Below is a small trained network, with its code and all its weights. Each question gives an input and a class and asks what happens when units are switched off, that is, made to give their printed mean instead of their output.

import numpy as np


def w(rows, s, z=0):
    codes = np.array(rows[::2]) - 128.0
    scale = np.full(codes.shape[1], s)
    scale[-1] = z or s
    return codes * scale


def f(y):
    return np.maximum(y, 0)


def log_softmax(a):
    a = a - a.max(-1, keepdims=True)
    return a - np.log(np.exp(a).sum(-1, keepdims=True))


def net(x, mask):
    res = np.array(x, float).reshape(1, 4) / 4 @ E
    y = f(res @ A[0][:, :-1].T + A[0][:, -1])
    res = res + np.where(mask, y, B[0][:, -1]) @ B[0][:, :-1]
    return log_softmax(res[-1] @ U[:, :-1].T + U[:, -1])


A, B = {}, {}
E = w([
[224,178,182,10,140,173],'x0',
[201,121,79,139,80,50],'x1',
[142,44,56,20,121,108],'x2',
[167,47,73,184,214,169],'x3',
],0.011)
A[0] = w([
[128,71,102,125,198,179,142],'N1',
[163,91,108,116,179,72,158],'N2',
[139,153,187,58,152,159,172],'N3',
[97,205,173,122,126,135,143],'N4',
[118,159,106,88,80,101,97],'N5',
[67,73,76,129,92,84,155],'N6',
[174,94,136,109,189,123,254],'N7',
[187,83,134,86,107,106,152],'N8',
[73,213,201,168,120,77,165],'N9',
[136,96,97,65,95,152,191],'N10',
[92,73,92,40,118,100,180],'N11',
[101,105,91,90,186,131,236],'N12',
[99,159,176,175,158,126,210],'N13',
[103,251,217,121,126,62,165],'N14',
[120,71,85,77,74,80,111],'N15',
[128,111,145,37,137,209,114],'N16',
[140,121,154,103,130,142,107],'N17',
[203,164,127,112,88,139,187],'N18',
[173,182,148,218,120,88,177],'N19',
[134,82,145,218,184,131,153],'N20',
[109,36,72,173,101,71,177],'N21',
[124,212,194,202,65,111,190],'N22',
[122,204,169,124,100,175,146],'N23',
[153,44,95,97,92,91,146],'N24',
[212,147,76,178,109,57,163],'N25',
[136,195,148,181,125,165,145],'N26',
],0.013,0.0064)
B[0] = w([
[109,128,104,172,193,196,206],'N1',
[106,142,185,124,181,120,191],'N2',
[211,130,113,74,109,176,212],'N3',
[172,143,48,195,58,213,203],'N4',
[143,91,138,146,122,137,171],'N5',
[55,160,144,153,70,150,217],'N6',
[177,152,180,106,221,150,210],'N7',
[141,125,191,115,124,105,196],'N8',
[170,86,36,143,33,133,241],'N9',
[119,180,226,118,104,138,202],'N10',
[112,198,180,132,125,166,219],'N11',
[109,155,142,138,153,217,203],'N12',
[127,32,24,132,103,122,214],'N13',
[227,137,96,191,54,154,251],'N14',
[104,203,181,145,76,105,208],'N15',
[169,167,144,47,134,177,207],'N16',
[155,138,128,84,135,137,151],'N17',
[253,109,169,130,101,93,200],'N18',
[99,74,67,86,138,71,217],'N19',
[81,86,88,150,205,106,220],'N20',
[22,140,175,161,140,96,250],'N21',
[142,112,17,109,26,93,251],'N22',
[182,145,78,116,86,157,205],'N23',
[97,214,217,199,122,138,216],'N24',
[147,126,145,169,147,30,223],'N25',
[140,130,33,111,126,112,199],'N26',
],0.0082,0.015)
U = w([
[60,60,53,127,67,45,5],'0',
[39,211,189,163,118,144,58],'1',
[202,167,193,13,137,206,118],'2',
[95,87,72,195,252,201,224],'3',
[204,130,70,79,156,17,132],'4',
[199,130,36,161,14,177,173],'5',
[176,147,204,165,132,2,156],'6',
],0.0085,0.0016)

Each question gives the input, the list of numbers given to net, and the class t.
The units are the neurons (one row each of A and B). Each row of codes is followed by its name. A weight is (code - 128) times the scale printed after its matrix; where a second scale follows, it is the last column's (A, B and U).
mask holds one flag per neuron, in row order. A switched-off neuron (its flag False) gives its mean, the last column of its row in B, instead of its output. The means were averaged over made-up inputs and are rounded, as every weight is.
A unit's drop is (log p(t) with every unit on - log p(t) with that unit switched off) / (log p(t) with every unit on - log p(t) with every unit switched off).
unit that matters most: the unit with the biggest drop
k most important neurons: the k neurons with the biggest drops, biggest first
drop when u is switched off: that unit's drop, to one decimal
input [-1,7,-3,6], class 6: unit that matters most => N25
input [7,-6,2,-8], class 5: 2 most important neurons => [N14; N4]
input [3,7,5,5], class 6: 2 most important neurons => [N25; N18]
input [8,-6,2,-8], class 5: 2 most important neurons => [N14; N4]
input [0,8,-3,-1], class 4: 2 most important neurons => [N25; N19]
input [8,-7,-3,8], class 2: 2 most important neurons => [N16; N3]
input [-5,-5,-3,2], class 0: 2 most important neurons => [N7; N13]
input [2,3,6,-4], class 2: drop when N21 is switched off => 0.1
input [0,-4,-5,5], class 3: drop when N7 is switched off => 0.0
input [-8,6,3,-8], class 1: drop when N6 is switched off => 0.1
input [-2,6,2,-2], class 6: drop when N25 is switched off => 0.2
